Below are the code and all the weights of a small trained network. Each question names an input and a class and asks about switching units off, where a switched-off unit gives its printed mean instead of its output.

import numpy as np


def w(rows, s, z=0):
    codes = np.array(rows[::2]) - 128.0
    scale = np.full(codes.shape[1], s)
    scale[-1] = z or s
    return codes * scale


def f(y):
    return y / 2 * (1 + np.tanh(0.7978845608 * (y + 0.044715 * y**3)))


def log_softmax(a):
    a = a - a.max(-1, keepdims=True)
    return a - np.log(np.exp(a).sum(-1, keepdims=True))


def net(x, mask):
    res = np.array(x, float).reshape(1, 4) / 4 @ E
    y = f(res @ A[0][:, :-1].T + A[0][:, -1])
    res = res + np.where(mask, y, B[0][:, -1]) @ B[0][:, :-1]
    return log_softmax(res[-1] @ U[:, :-1].T + U[:, -1])


A, B = {}, {}
E = w([
[135,141,213,10],'x0',
[92,176,201,191],'x1',
[132,214,83,99],'x2',
[226,145,180,146],'x3',
],0.011)
A[0] = w([
[174,135,66,218,56],'N1',
[160,254,80,109,23],'N2',
[217,176,147,130,160],'N3',
[98,179,199,200,130],'N4',
[221,106,174,175,109],'N5',
[149,134,172,78,74],'N6',
[55,115,128,114,252],'N7',
[132,24,181,156,67],'N8',
[62,134,132,142,102],'N9',
[119,111,152,110,36],'N10',
[125,152,164,77,107],'N11',
[205,68,59,94,98],'N12',
],0.016,0.0044)
B[0] = w([
[52,61,206,105,249],'N1',
[187,131,113,247,210],'N2',
[94,117,61,92,211],'N3',
[206,169,158,57,240],'N4',
[129,100,48,102,220],'N5',
[85,90,185,137,183],'N6',
[112,130,63,103,214],'N7',
[154,154,124,253,214],'N8',
[185,63,97,91,178],'N9',
[153,71,126,133,136],'N10',
[88,81,171,125,183],'N11',
[223,161,156,61,217],'N12',
],0.026,0.012)
U = w([
[216,206,193,48,182],'0',
[63,61,220,129,98],'1',
[172,148,120,244,200],'2',
[100,122,13,78,184],'3',
[135,172,115,81,233],'4',
[106,254,137,129,3],'5',
[76,232,124,113,28],'6',
[79,204,141,153,14],'7',
],0.0093,0.0065)

Each question gives the input, the list of numbers given to net, and the class t.
The units are the neurons (one row each of A and B). Each row of codes is followed by its name. A weight is (code - 128) times the scale printed after its matrix; where a second scale follows, it is the last column's (A, B and U).
mask holds one flag per neuron, in row order. A switched-off neuron (its flag False) gives its mean, the last column of its row in B, instead of its output. The means were averaged over made-up inputs and are rounded, as every weight is.
A unit's drop is (log p(t) with every unit on - log p(t) with that unit switched off) / (log p(t) with every unit on - log p(t) with every unit switched off).
unit that matters most: the unit with the biggest drop
top k neurons: the k neurons with the biggest drops, biggest first
drop when u is switched off: that unit's drop, to one decimal
input [-2,7,-7,-6], class 0: unit that matters most => N4
input [6,4,-8,-4], class 2: top 2 neurons => (N8, N1)
input [4,5,-2,6], class 3: top 2 neurons => (N5, N3)
input [5,5,6,-8], class 3: top 3 neurons => (N7, N8, N1)
input [-5,-4,0,0], class 1: top 2 neurons => (N1, N4)
input [-6,7,6,5], class 0: top 2 neurons => (N4, N8)
input [-4,4,-7,-3], class 2: top 2 neurons => (N8, N12)
input [-6,7,1,-6], class 0: top 3 neurons => (N4, N5, N3)
input [-3,7,-5,-8], class 3: top 2 neurons => (N7, N12)
input [-1,4,-4,-4], class 0: top 4 neurons => (N2, N5, N4, N3)
input [-5,4,6,-2], class 2: top 2 neurons => (N2, N12)
input [3,1,-2,-5], class 3: top 2 neurons => (N1, N7)
input [-2,-8,-5,-6], class 0: drop when N12 is switched off => 1.4
input [6,-2,-4,5], class 1: unit that matters most => N6
input [-8,8,-3,7], class 0: drop when N6 is switched off => 0.2
input [2,4,1,5], class 3: drop when N12 is switched off => 0.6
